Each row is followed by its class.
[-11 -30  25  -5  21  -1  21 -17   2  -6  31   8  -3   2 -11   1  18  68
  11 -13   5   9 -15   4  51   3   3   1  19 -18  -3  32 -33 -37]
J887
[  4 -16   6   6 -48  20  23  15  15  40 -28 -15   1 -22 -33   0 -43  35
  -2  -6  -9 -28 -13 -23  27  -4  11 -11  -2  11  12  17 -12  -4]
J718
[ -5 -33   0  25  42  16 -14  -4  21  -6  25 -13 -31 -13 -23   3 -20 -11
   6 -42  -3 -14  33   7 -39 -53 -23  -9  28  29  -3   2   0  14]
J35
[ -2 -21  22  17  16   7  25   8  37  58  27   0  -3 -27   4 -16  -6 -19
   5   6 -10 -33   0  -9  20 -12  16   4   8  -3  17  24   7  -5]
J824
[ 16   4  37  38  50  30   2   1  16  37   7  -7 -23 -25   6 -14  21  10
  10 -14  22 -24 -22  -6  14  18   0   6  -7  29   4   8  -9   4]
J887
[ 28   1  11   4  -3   1  55  20 -14  33 -10  26   1 -13 -45  16   8   4
 -18  22  17   5 -17 -12  32  -9  11   0  11  17  28 -10  -4   5]
J285
[ 48  -4 -18   8 -48 -14  46   7  -9 -49  18  25   5  21   9  81 -16 -13
  20  -4  45   6 -36 -42   4  25 -30  35  21  13  26  -9 -79 -27]
J226
[-32 -14  11  -2   4  25   3   0  45  18  18  -6 -33 -20 -10  -6 -24   1
  -5 -21  -7 -15  -5 -17 -21  -4   4  -4 -34  -4  10 -20  28 -12]
J226
[-14 -24  34 -40  10  -6  58   1  11  16  -9 -21   0  -4  -1 -18  10  16
  51  -8   9  27 -50  -7  36  17  20  16  -6 -16  -2   6 -31  -1]
J887
[ 71  -4  -7  29 -28  18  14  32  18  -5  12   5   8 -74 -13  16  13  -5
 -23 -34  27 -13   0  41  40   6  22  -4  29 -11  13 -18  25   1]
J824
[  0  -3   4  11   0  12  -2 -15 -17  -9  -4  16  13   4   1  11  -6   6
 -23  11 -25  26   0 -19  20 -29  -5   9  19  -6  24  18 -39 -15]
J445
[-13 -34   7 -15  26  51 100   7  15  44 -19  -5  -1 -27 -34   2   1 -11
   3  -5 -17 -23 -20   0  46 -28  15  18  -5  -2   1  -7   5 -14]
J226
[-27 -46   0  17  -8 -13   6  -2  17  15 -30 -18  25 -39 -37  47   4 -17
  20   4  -1   6  29 -22 -12 -42 -22   2 -41   6  10 -14 -10 -34]
J981
[ 10   8  14 -11 -21  38  22  -3  21 -24 -12  -4 -10 -49 -19 -20  15  32
 -29 -37  16  -5 -27  26  52  19  29 -24  12 -65  17   9  10  -2]
J697
[-25  35  -1  10   2   4 -28 -25   0 -20  13  -6 -25  20   5 -11  -6  -2
 -18  14  25 -36 -33 -39   2   3  19   4  11  -4  15  16   3  -5]
J279
[  5 -16 -21   5 -49 -25  21  16   4  -5 -28  12  38  -1 -26 -11  17   1
  16   2  12  28   2  24  46  14  18 -20   2 -18  30  19  22 -24]
J697
[-58  17  -2  27  19 -25  58 -22 -35  36 -28   4 -25  24  10  25  30  37
 -16 -11  -7 -22 -10  22 -14 -26  -2   2  -7 -47  14   2  13 -33]
J526
[ 13 -22  26 -46  11  29  63 -29  16 -38 -27   3 -18 -30 -23 -11   3  28
  34  13 -13   9 -21 -21   1  20   4 -19  24 -36  31  39  -3  -8]
J718
[-50  -3 -35 -26 -21 -51  -5 -12 -20 -44  10 -20  35  36   5  21  -8   8
   0  -9 -47  39 -26  28  12 -19  -7  27  17 -51  21   9 -26 -34]
J445
[ 14 -17   7  17  50  25  31   4   0  40 -31  -8   6 -43 -36  19   1  -2
   0 -13 -13 -23   6   6   8 -58  19  22  17  25   7 -25   0 -12]
J445
[-37  -4   4  20 -29  41  32 -13  30  44   8 -29   4 -26   0 -34   5   7
  -6   3  13  -7   8  -7  19 -32  17 -22  -1 -33   5 -15   9  -1]
J697
[ -4 -45 -25 -34  63   4   6 -19  -2  -4  16  12  -9   6   2 -26  42  19
  23 -35 -14  -4 -25  46  51  33  -4  10  11  17  -4  36  31 -41]
J226
[ 22   0   4  20 -34  30  74  16  10 -41 -13 -14  -3 -31 -13  21 -12  12
  41 -23  15 -20   6  31  31  -6  33   3  49 -31  -3  -6  18  -4]
J824
[ -8 -26   0  27  38   1  56 -22  19   5  17   6 -12 -34 -16  20  21  17
  -2  10  27 -27   5  -4  20 -40   2 -20  13  13  12  30  29 -53]
J824
[-13 -21 -20 -31  -4  15 -28 -24   9 -97 -22  10  15   0  10  13   3  -1
  12 -13   3  33 -34 -10  39  29 -22  25 -21  19 -23  33   4 -20]
J981
[ -9   5 -25   2 -30 -12  15  -2  -4  18  -1 -31  14 -24  -6   1   2  41
  15  11  -4 -41  17  40  23   0   5 -13 -13 -21 -24  13  57 -56]
J824
[-22   4 -23  28 -49  -4   3  19 -31 -13 -13   3  23  44  21  19 -17 -24
 -22   2   1  20 -12 -15  14 -11 -10  14 -10   6 -16 -32 -39  33]
J279
[-11  10  -2   8 -52 -10   3  41  -1  49  25   1  17  10  -9   1 -28  10
 -24  21 -18  10   4  11   8   3 -11  -2 -30  -2 -13 -37   9  24]
J285
[ 57 -25 -18 -47 -66  -2  33  17  -2  50   8 -19  40 -18  11  -3  -9 -34
   8  28 -37  -8 -35 -29  33   7  -8  20   6  -6  15 -51 -57  16]
J824
[ -3 -32  -1 -23   7   1  37 -15   2   3 -48  11  -7  -4  11  13  16  -6
  46 -17 -14   3 -26 -16 -26   4  -2  10 -16   1  12 -48 -16  -2]
J526
[ 28  -8   8  33   2  32  15  12   2  -5 -65   7 -33 -41 -14  12   7  19
  -5 -53   1 -46  -6   5  -3   6  19 -30 -19  17   9 -51  29   7]
J824
[-16  37 -12  -4 -23 -11 -25   5   1  13 -25  -1  13  29  29 -36 -28 -12
  16  55  -5  18 -42 -24  15  33  10  15 -41  59  -3  15  54 -13]
J445
[ 13  17 -14  47  27  27  74  15  14  16 -13 -15  -7 -42  -5  16  12 -60
  16  26 -28 -14   2  37  -4 -25 -35  -1   4  -2  28  18  48  -2]
J279
[-23 -34  -1 -20  36   9 -29 -26  31  42  16  19  22 -11   4 -29  22  -2
  17 -12 -44 -41  11   7 -19  19   8  29 -20 -23  14  -6  19 -24]
J35
[-25  -2 -12 -40 -14 -47   1  17 -12  39  12 -59  10 -33 -29  12  -5 -19
 -23 -14 -15 -41 -13  21  25 -23  -5 -11  -6 -38  -6  23 -27 -19]
J68
[  4   6   2  -3 -15 -11 -50 -20 -23  64  15 -23  -9 -11   1 -22  14  57
  -4  31  -6 -33   5   0  15  22 -13 -31 -15  -1  -4  10   4 -40]
J526
[ -6 -20  -9 -21  19  15  15   5  35   4 -25  16  26 -16 -23 -30  13 -33
 -26  -9  16 -20 -17   0  31  -9  30  -3 -15  -8   0  11  17   1]
J697
[  1  39 -13  16 -34  21  21  -2  -6 -31 -28 -33  27 -45 -18  52  -3 -29
 -13   5 -29 -35  -4  16   2  -4 -23  14  -7 -90  34  32 -30 -32]
J279
[-21 -39  -9   0 -20  15  23 -20  24  61 -15 -13 -22 -35   0 -10  11  59
 -16 -54  30 -36 -22 -18  19 -33  12 -37 -29   6 -11 -58 -11 -22]
J697
[-82 -43   4 -19  47 -54  10  -2  10   2 -31 -15  -2   2 -13  -3  23 -29
  25 -33 -36  39   9  37 -14 -22  -9   6 -36 -40  12  40  33 -14]
J981
[-14 -17   4  64  30  23  43  28  28  31  23  21  -3 -17  -4  10  13 -19
 -17  -6 -16 -20  13  36   8 -10 -26 -25 -12   5  13   2  15   8]
J285
[-12 -16 -18 -12  -9 -26 -30 -27   4 -47  20 -15  30  -9   7  66  -2   1
  24  -3  15  16  -4 -16   1  -3 -44  52  -9  -6 -14  30 -44 -46]
J981
[ 31 -13   9 -18   6  24  57  -6   8  65   1  12 -29 -40 -31  -5   2  28
  16  -2  10 -10  -3 -10  18 -34  13   4  23  19  13  -4  15  -8]
J285
[  3   0   6  18  18  -1  16   4  -4  20 -12 -18 -20 -24  -6  19   2  -8
  11 -17 -14 -39  15  18 -16 -15 -17 -13   3 -38  10  20 -20 -10]
J279
[ -1   0  10  -3  -3  15  41   1 -21 -26 -12 -32 -26 -40 -31  15  17  37
   0   8   6 -44  -5  11  24   7  -6 -60   0  -1 -19 -38  15 -12]
J68
[-29  -6  17  15  52 -34 114  -2  18  17  35  24   2  36  33   5  23 -44
  33  43  70 -15 -21 -11 -11  -1   5  24  14   6  -9  40  -1  -9]
J35
[  5  -2   9   5  28  26  34 -12   8  -7   9 -10 -36 -33 -12   8  17  -8
  -5 -31  50   5 -18  -3   6 -10  11   3  14  -3  17  10   6 -13]
J226
[  9  10   7  46  19   9  17   4  -1  17 -14  20   5 -12   4  39   3 -36
  10  -2 -18 -23  20   1 -23 -10 -14  33   5 -26  29  16 -19  -2]
J279
[ 19   0  -6   5 -19  34  30  -9  -8  35 -55 -28 -13 -23 -14 -20  -9 -18
  19  -5   1   7 -15 -29  -8 -20   3   2  15  28  32  11  -4  25]
J718
[ 29 -27 -14  -9  18   2 -13 -13  -1 -34  -5  10 -13 -10  -7  20  23  23
  -7 -36  28 -50 -47  -9  19  17   6 -11  19  21   1 -36 -37 -15]
J526
[ 19   8  13 -24  18   0   4 -24 -16  33  -7  -2 -30 -23  10 -10  -3  34
  -3 -12  10  16 -22 -18  12 -26  15  15  21  12   8  11 -11 -16]
J445
[ -7 -36 -32 -10 -36   5   0 -12  18 -19  51   1  39  -7  10   1  23  13
 -40 -18   6  24  -3   0  29 -36  -7   2   3 -33 -15 -21 -40 -24]
J887
[-10 -47   2 -16  16  30 -22 -17  -3   3 -29   5  -2   1  -2 -15  -1   1
  13 -31   4   4  29 -24  23 -37   9  21   5  28 -41  11 -19  11]
J981
[-41 -37  35  35  27  58  42  22  57  42 -32   0 -25 -44  -7   5 -31 -41
  12 -61   5  -6  11 -10  -4 -26   8   8 -45   2   1  26  -2   4]
J226
[ -5 -32   5 -37 -39  -2  70  -1  13  -4 -16  -6 -28 -18 -17  12 -20  17
  26 -25 -15   6  24  -3   5 -56   7  -1  25 -54  -7   7  -5  -9]
J981
[ 20  17  11  -9   1 -13  69   8   5  12   1  -6 -40 -17   5   0  -1  10
 -37   2  14 -19 -42   4 -11  10 -13 -32   7 -31  21  26   1  14]
J718
[ -3  -5  15   2  14  -1  41 -14 -11  23   1  -9 -32  -1 -19  20 -14  12
   5   3   2  -5 -17 -23   8 -45  -7   6  38   3  21  29 -34 -11]
J526
[ -3 -21  18 -34   8 -10  46  15   6  55   2 -22 -11  -9  -6 -31 -12 -10
   4 -12 -15   8  -2  11 -14 -16  13   3  22 -34   3  12 -12  43]
J718
[ -2  -3  33  18  17  34  48  13   0  -1  14  -4  -9 -13   1  -4  18  -7
   6   5   6   6   1  22  27  39  -4 -12   1 -38  10  17  -7   0]
J226
[  3  -8   5  30 -14   5  10  18  26 -37   9  10 -26 -10   1  -3   7   4
 -26 -47  21  24 -19   7   3  -9   6 -27   0 -10  18 -16  -1  14]
J887
[-21  21  10  10   6 -11 -28  -3 -26  39 -23 -15  13  -1   0 -27  24  -8
 -30  16   4  -8 -18   7  10  37  -8 -11 -48 -11  16  33  12 -10]
J35
[-12   9 -34  -9 -56 -11  20  18   0  44  18 -11  -3  29 -28  14 -66  11
   9  -2 -42  -9  -7  -6  16 -52 -15  38  26  23   5  15  -2  -2]
J285
[-48 -25  24   9  10 -34 -17   7  37  26  34 -15  21   9 -55   8 -18  17
  26   0  10 -19 -12 -17   6  -5  40  21  14  -3  31 -33  -1 -10]
J697
[-19 -23   4  19  14 -15 -62 -12   9 -50 -10  25   1   7 -11  38  -3  -2
   1 -34  18   8  13 -27 -10  -2  -3  28 -10  16   4  17 -11 -14]
J981
[ 25   4 -11  16   1  19   2  -2  21 -41  12 -30   3 -54   8  20  16 -45
 -15 -15  25  -4 -24   1 -10  -3 -10  -4   1  -6  15 -26  -1   9]
J824
[-10 -18  17  58  23 -32  21   7   4  90  18  -5 -10 -18 -33  49  -6  22
  24   4   8 -22   9  -3  -3 -41  -7  22  16  36  33  -2  -6 -36]
J526
[-17  -8 -26 -17 -57   9  -9  -6 -22 -33  16 -34  10 -15  36  -7   8   7
  -7 -43  13  -1  -1  27  63   7 -10 -22  23 -35 -40  44 -48 -12]
J68
[ -3  13  17  11   2  26  10   2  -9  19  -9 -24 -43 -58 -23   6  -3  21
 -23 -21  11 -10 -14  -2  25 -18   5 -20   0  29  -4 -19  33   8]
J68
[-15  -5  14  18  16  -4 -10  -9 -27   0  -2 -10  21  -1   3  31  22  14
  -4  -9 -38 -14   0  12  -4  22 -12  20  -7 -41  16 -33 -32  -1]
J824
[ -6  12 -13  21   1 -17 -74 -12   8 -26  10   1   9  -6  -1  23 -14   6
 -24  20 -17  12  -9 -26 -36   0 -25  -3 -35  34  25 -32  14 -28]
J445
[ 22 -29  -5   0 -25 -19  57  18 -18 -16 -23  -2  19  -8  -8  40  23  10
  29  13  34  -6   6   8  29   7  -8  -4  -4  -1 -30 -30 -17 -16]
J981
[ 37   8  -8 -13  31   4  45  -9  -5   4 -48  27 -56 -31 -10  13   5  14
 -18  -1 -19 -28 -18  -1 -15 -12 -30 -31 -28  14  10  17  46 -21]
J279
[-13 -31 -42 -21 -31  23  11  16  11 -29 -15 -23  17  -1   5 -24  -7 -48
  27 -38 -32  24  36  49   2  -9 -14  -7  -5 -35 -14  26  14  -6]
J226
[ 33 -61  -6 -47   2 -28   3   6  15  53  27  -3  18  -8  -1  30 -35 -11
  40 -36 -54 -44  33  -9 -26 -41 -12  48  32 -23 -10 -12 -77  -5]
J824
[ 40 -11  -7  21  -4  27  54  18  21 -18 -19 -11  -6 -37  -2   6  -7 -51
  16 -14   5 -12 -22   5  32 -12  -3  -5  29  20  24  31  -2   8]
J824
